Below is a small trained network, with its code and all its weights. Each question gives an input and a target symbol and asks what happens when units are switched off, that is, made to give their printed mean instead of their output.

import numpy as np


def w(rows, s, z=0):
    codes = np.array(rows[::2]) - 128.0
    scale = np.full(codes.shape[1], s)
    scale[-1] = z or s
    return codes * scale


def f(y):
    return np.maximum(y, 0)


def softmax(a):
    e = np.exp(a - a.max(-1, keepdims=True))
    return e / e.sum(-1, keepdims=True)


def log_softmax(a):
    a = a - a.max(-1, keepdims=True)
    return a - np.log(np.exp(a).sum(-1, keepdims=True))


def net(x, mask):
    ids = ['δζθμπω'.index(c) for c in x.split()]
    T = len(ids)
    res = E[ids] + P[:T]
    u = 0
    for l in range(3):
        r = res
        for j in range(3):
            rows = slice(2 * j, 2 * j + 2)
            q, k, v = (r @ M[l][rows].T for M in (Q, K, V))
            z = softmax(np.where(np.tri(T) > 0, q @ k.T / 2**0.5, -1e9)) @ v
            o = O[l][rows]
            res = res + np.where(mask[u + j], z, o[:, -1]) @ o[:, :-1]
        u += 3
        y = f(res @ A[l][:, :-1].T + A[l][:, -1])
        res = res + np.where(mask[u : u + 8], y, B[l][:, -1]) @ B[l][:, :-1]
        u += 8
    return log_softmax(res[-1] @ U[:, :-1].T + U[:, -1])


Q, K, V, O, A, B = {}, {}, {}, {}, {}, {}
E = w([
[121,167,81,111,181,184,74,131],'δ',
[83,48,115,137,224,189,102,121],'ζ',
[141,251,143,151,127,183,145,63],'θ',
[154,128,126,89,55,101,183,137],'μ',
[42,123,47,85,147,101,203,153],'π',
[163,90,119,86,154,200,168,63],'ω',
],0.017)
P = w([
[187,120,226,193,81,14,116,181],'0',
[112,117,77,157,62,185,184,57],'1',
[97,103,115,95,100,164,119,1],'2',
[217,126,71,6,233,146,145,85],'3',
[152,122,118,117,138,163,123,102],'4',
[136,145,158,107,155,202,163,202],'5',
],0.009)
Q[0] = w([
[187,104,41,46,127,102,81,81],'L0H1',
[60,90,79,224,82,84,94,2],'L0H1',
[65,100,205,62,89,76,153,147],'L0H2',
[195,109,176,156,19,71,100,106],'L0H2',
[54,153,107,125,103,181,96,78],'L0H3',
[215,91,193,83,151,207,105,136],'L0H3',
],0.0066)
K[0] = w([
[73,146,160,224,90,121,166,126],'L0H1',
[63,88,252,240,100,49,12,122],'L0H1',
[1,184,140,113,163,137,128,106],'L0H2',
[64,172,42,141,146,226,123,91],'L0H2',
[198,93,231,56,164,118,107,117],'L0H3',
[185,124,164,139,195,207,79,142],'L0H3',
],0.0073)
V[0] = w([
[135,93,87,96,122,140,181,166],'L0H1',
[121,69,124,30,153,178,80,175],'L0H1',
[79,137,101,186,43,123,142,160],'L0H2',
[179,114,115,75,119,117,151,59],'L0H2',
[160,121,138,87,77,108,106,187],'L0H3',
[148,99,82,122,151,74,129,253],'L0H3',
],0.008)
O[0] = w([
[147,80,254,140,168,156,113,72,100],'L0H1',
[120,194,121,112,105,150,135,46,56],'L0H1',
[74,187,105,42,138,67,161,138,107],'L0H2',
[209,67,119,66,101,182,185,193,155],'L0H2',
[204,132,143,170,161,157,76,128,47],'L0H3',
[118,92,123,119,72,144,77,51,2],'L0H3',
],0.0067,0.0059)
A[0] = w([
[130,14,108,181,205,95,102,119,27],'L0N1',
[200,135,134,27,74,61,74,150,38],'L0N2',
[101,159,116,107,139,172,20,164,126],'L0N3',
[221,230,141,165,179,151,169,76,145],'L0N4',
[201,103,135,51,148,172,183,134,184],'L0N5',
[56,192,99,169,66,100,72,157,146],'L0N6',
[201,69,221,34,2,55,176,150,138],'L0N7',
[134,55,112,125,136,148,83,109,4],'L0N8',
],0.0061,0.0017)
B[0] = w([
[81,112,213,99,134,119,134,188,158],'L0N1',
[64,134,163,124,176,157,62,144,140],'L0N2',
[177,147,121,129,182,112,98,66,159],'L0N3',
[127,123,177,46,125,82,168,143,254],'L0N4',
[131,114,99,163,25,120,81,103,234],'L0N5',
[192,116,155,178,193,134,183,91,158],'L0N6',
[92,255,126,132,141,191,111,131,170],'L0N7',
[80,151,164,135,160,146,144,137,143],'L0N8',
],0.0081,0.0072)
Q[1] = w([
[106,57,166,76,99,59,117,155],'L1H1',
[132,148,77,120,108,78,156,105],'L1H1',
[75,108,127,139,149,119,139,153],'L1H2',
[89,186,252,115,95,52,149,136],'L1H2',
[55,148,98,108,113,104,33,147],'L1H3',
[109,111,90,69,129,101,118,127],'L1H3',
],0.011)
K[1] = w([
[164,143,63,42,104,152,117,101],'L1H1',
[99,171,138,187,142,2,170,162],'L1H1',
[192,173,118,165,92,141,133,145],'L1H2',
[159,91,78,36,149,185,111,153],'L1H2',
[158,104,88,87,93,164,145,140],'L1H3',
[74,146,160,64,179,123,126,158],'L1H3',
],0.007)
V[1] = w([
[106,68,149,167,99,78,67,159],'L1H1',
[149,169,126,184,124,59,174,146],'L1H1',
[187,153,201,149,147,69,232,66],'L1H2',
[57,118,157,121,89,142,109,60],'L1H2',
[47,194,69,74,202,187,84,178],'L1H3',
[94,131,122,126,255,127,153,58],'L1H3',
],0.0068)
O[1] = w([
[11,94,140,118,232,159,97,85,61],'L1H1',
[175,128,85,22,140,160,199,120,196],'L1H1',
[132,163,145,207,136,62,217,3,253],'L1H2',
[17,187,51,61,97,23,111,118,82],'L1H2',
[112,219,108,207,159,192,189,183,193],'L1H3',
[158,150,112,92,196,132,145,208,191],'L1H3',
],0.0055,0.0058)
A[1] = w([
[51,114,141,160,87,63,103,136,11],'L1N1',
[118,214,81,114,177,133,194,175,3],'L1N2',
[120,82,75,67,43,127,73,139,55],'L1N3',
[77,116,139,55,82,2,126,136,201],'L1N4',
[149,153,179,168,116,213,180,109,188],'L1N5',
[160,93,149,143,56,126,124,102,56],'L1N6',
[158,5,96,64,79,133,75,195,37],'L1N7',
[153,84,67,30,203,154,137,48,139],'L1N8',
],0.0062,0.0025)
B[1] = w([
[107,139,21,130,171,88,204,109,135],'L1N1',
[121,121,114,194,163,129,133,109,250],'L1N2',
[113,180,104,119,189,159,198,172,136],'L1N3',
[137,70,132,108,137,65,137,69,153],'L1N4',
[48,128,155,76,127,161,80,160,254],'L1N5',
[133,255,148,95,122,90,176,156,143],'L1N6',
[25,132,87,133,178,59,153,170,133],'L1N7',
[160,75,204,102,132,97,105,160,195],'L1N8',
],0.0065,0.0086)
Q[2] = w([
[80,160,151,104,83,135,105,142],'L2H1',
[147,159,142,75,154,123,115,219],'L2H1',
[38,149,137,186,123,180,138,116],'L2H2',
[136,160,119,215,145,108,31,133],'L2H2',
[102,183,130,108,94,123,101,254],'L2H3',
[67,120,135,161,91,91,51,96],'L2H3',
],0.007)
K[2] = w([
[166,106,102,152,177,83,14,83],'L2H1',
[153,101,60,103,69,87,148,194],'L2H1',
[191,124,153,54,187,40,46,160],'L2H2',
[48,173,161,91,84,166,195,105],'L2H2',
[108,252,24,18,43,147,151,104],'L2H3',
[179,60,157,95,67,3,195,154],'L2H3',
],0.0056)
V[2] = w([
[157,100,159,112,111,255,108,125],'L2H1',
[71,122,141,152,60,128,118,158],'L2H1',
[181,188,112,75,70,124,162,93],'L2H2',
[55,107,189,85,119,122,243,198],'L2H2',
[121,124,154,186,87,196,147,228],'L2H3',
[190,65,116,95,110,163,114,122],'L2H3',
],0.0081)
O[2] = w([
[189,83,167,147,115,58,130,2,72],'L2H1',
[193,97,148,161,25,113,110,152,33],'L2H1',
[148,117,135,150,124,207,179,133,157],'L2H2',
[86,190,189,169,46,94,136,164,254],'L2H2',
[107,181,72,146,108,118,93,93,156],'L2H3',
[108,133,137,133,208,125,184,99,27],'L2H3',
],0.0092,0.0065)
A[2] = w([
[128,133,225,38,112,216,111,222,231],'L2N1',
[117,69,85,68,140,166,32,103,14],'L2N2',
[112,139,179,20,126,95,103,67,15],'L2N3',
[210,178,214,201,140,177,11,194,175],'L2N4',
[7,37,187,130,135,47,87,133,32],'L2N5',
[203,63,154,193,112,55,118,35,5],'L2N6',
[96,26,122,87,110,149,50,75,14],'L2N7',
[120,114,1,81,84,184,240,87,101],'L2N8',
],0.0057,0.0024)
B[2] = w([
[88,2,99,143,111,75,139,223,254],'L2N1',
[145,61,97,133,72,108,5,79,141],'L2N2',
[82,158,225,72,78,219,89,168,156],'L2N3',
[148,64,110,28,134,145,172,97,176],'L2N4',
[235,186,118,137,151,111,87,135,169],'L2N5',
[131,137,197,53,153,188,239,96,132],'L2N6',
[86,127,123,130,171,86,94,95,136],'L2N7',
[215,177,158,115,69,155,140,170,201],'L2N8',
],0.0057,0.011)
U = w([
[119,73,45,63,187,195,127,102,191],'δ',
[8,41,119,147,132,88,98,127,215],'ζ',
[102,150,190,157,142,148,168,118,118],'θ',
[117,143,76,146,84,124,44,135,5],'μ',
[110,71,39,186,128,112,191,188,80],'π',
[169,3,130,139,55,121,110,113,123],'ω',
],0.0053,0.0015)

Each question gives the input, a string of symbols that net reads in full, and the target symbol t.
The units are the heads (2 rows each of Q, K, V and O) and the neurons (one row each of A and B). Each row of codes is followed by its name. A weight is (code - 128) times the scale printed after its matrix; where a second scale follows, it is the last column's (O, A, B and U).
mask holds one flag per unit, layer by layer, with each layer's heads first. A switched-off unit (its flag False) gives its mean, the last column of its rows in O or B, instead of its output. The means were averaged over made-up inputs and are rounded, as every weight is.
A unit's drop is (log p(t) with every unit on - log p(t) with that unit switched off) / (log p(t) with every unit on - log p(t) with every unit switched off).
The circuit of an input: a set's keep is (log p(t) with only the set's units on - log p(t) with every unit switched off) / (log p(t) with every unit on - log p(t) with every unit switched off). Starting from the 12 units with the biggest drops (on a tie, the unit counted first), units are removed one at a time, each time the one whose removal leaves the highest keep (on an exact tie, the one counted first), for as long as the keep stays at least 0.8.
circuit, biggest first: the units of the circuit, biggest drop first
k most important neurons: the k neurons with the biggest drops, biggest first
top k neurons in layer l: the k neurons of layer l with the biggest drops, biggest first
input ω θ ζ μ δ θ, target ω: circuit, biggest first : (L0H2 L2H1 L1H3 L0N5)
input ζ δ θ π μ, target ζ: top 2 neurons in layer 2 : (L2N1 L2N8)
input δ θ θ δ δ δ, target δ: circuit, biggest first : (L2H2 L0N3 L0H3)
input ω δ θ π ω π, target ω: circuit, biggest first : (L0H2 L2H1 L0H1 L0N5)
input θ θ θ ω, target ω: circuit, biggest first : (L1N8 L0N5)
input ω ω ζ, target ω: circuit, biggest first : (L2H1 L0H2)
input μ μ δ, target ω: circuit, biggest first : (L2H1 L0H3 L1H3)
input π π ζ ζ, target ζ: 2 most important neurons : (L2N1 L0N1)
input μ ω δ δ, target μ: top neuron in layer 0 : (L0N7)
input ζ ζ ζ μ π, target μ: 2 most important neurons : (L0N4 L2N1)
input μ θ θ θ, target μ: top 2 neurons in layer 0 : (L0N7 L0N2)
input ω μ θ ω θ, target ω: 2 most important neurons : (L0N5 L0N7)
input δ ζ θ μ, target μ: 2 most important neurons : (L0N7 L0N5)
input θ θ θ δ, target θ: 2 most important neurons : (L0N5 L0N6)
input θ ω θ ζ θ π, target θ: top neuron in layer 0 : (L0N1)
input δ θ π θ δ θ, target δ: 2 most important neurons : (L0N3 L1N5)
input θ ω δ, target θ: top 2 neurons in layer 2 : (L2N1 L2N4)
input μ θ δ ζ ζ ω, target μ: 2 most important neurons : (L0N7 L0N2)
input δ ζ π, target δ: top 2 neurons in layer 0 : (L0N3 L0N4)
input π δ θ ζ, target π: top neuron in layer 1 : (L1N5)
input π θ θ, target π: 2 most important neurons : (L2N1 L0N7)
input ζ ζ π, target μ: top 2 neurons in layer 2 : (L2N5 L2N1)
input ζ π δ θ, target ζ: 2 most important neurons : (L2N1 L2N8)
input θ ζ θ μ, target μ: 2 most important neurons : (L0N5 L0N7)
input θ ζ ζ θ, target μ: top 3 neurons in layer 0 : (L0N4 L0N1 L0N7)
input θ θ ζ, target θ: top 2 neurons in layer 0 : (L0N5 L0N6)
input δ π θ θ π θ, target π: 2 most important neurons : (L2N1 L0N5)
input ω θ π ω, target π: most important neuron : (L1N7)
input ω ω π, target ω: top 2 neurons in layer 0 : (L0N7 L0N5)
input δ μ θ ω, target ω: top 2 neurons in layer 1 : (L1N8 L1N2)
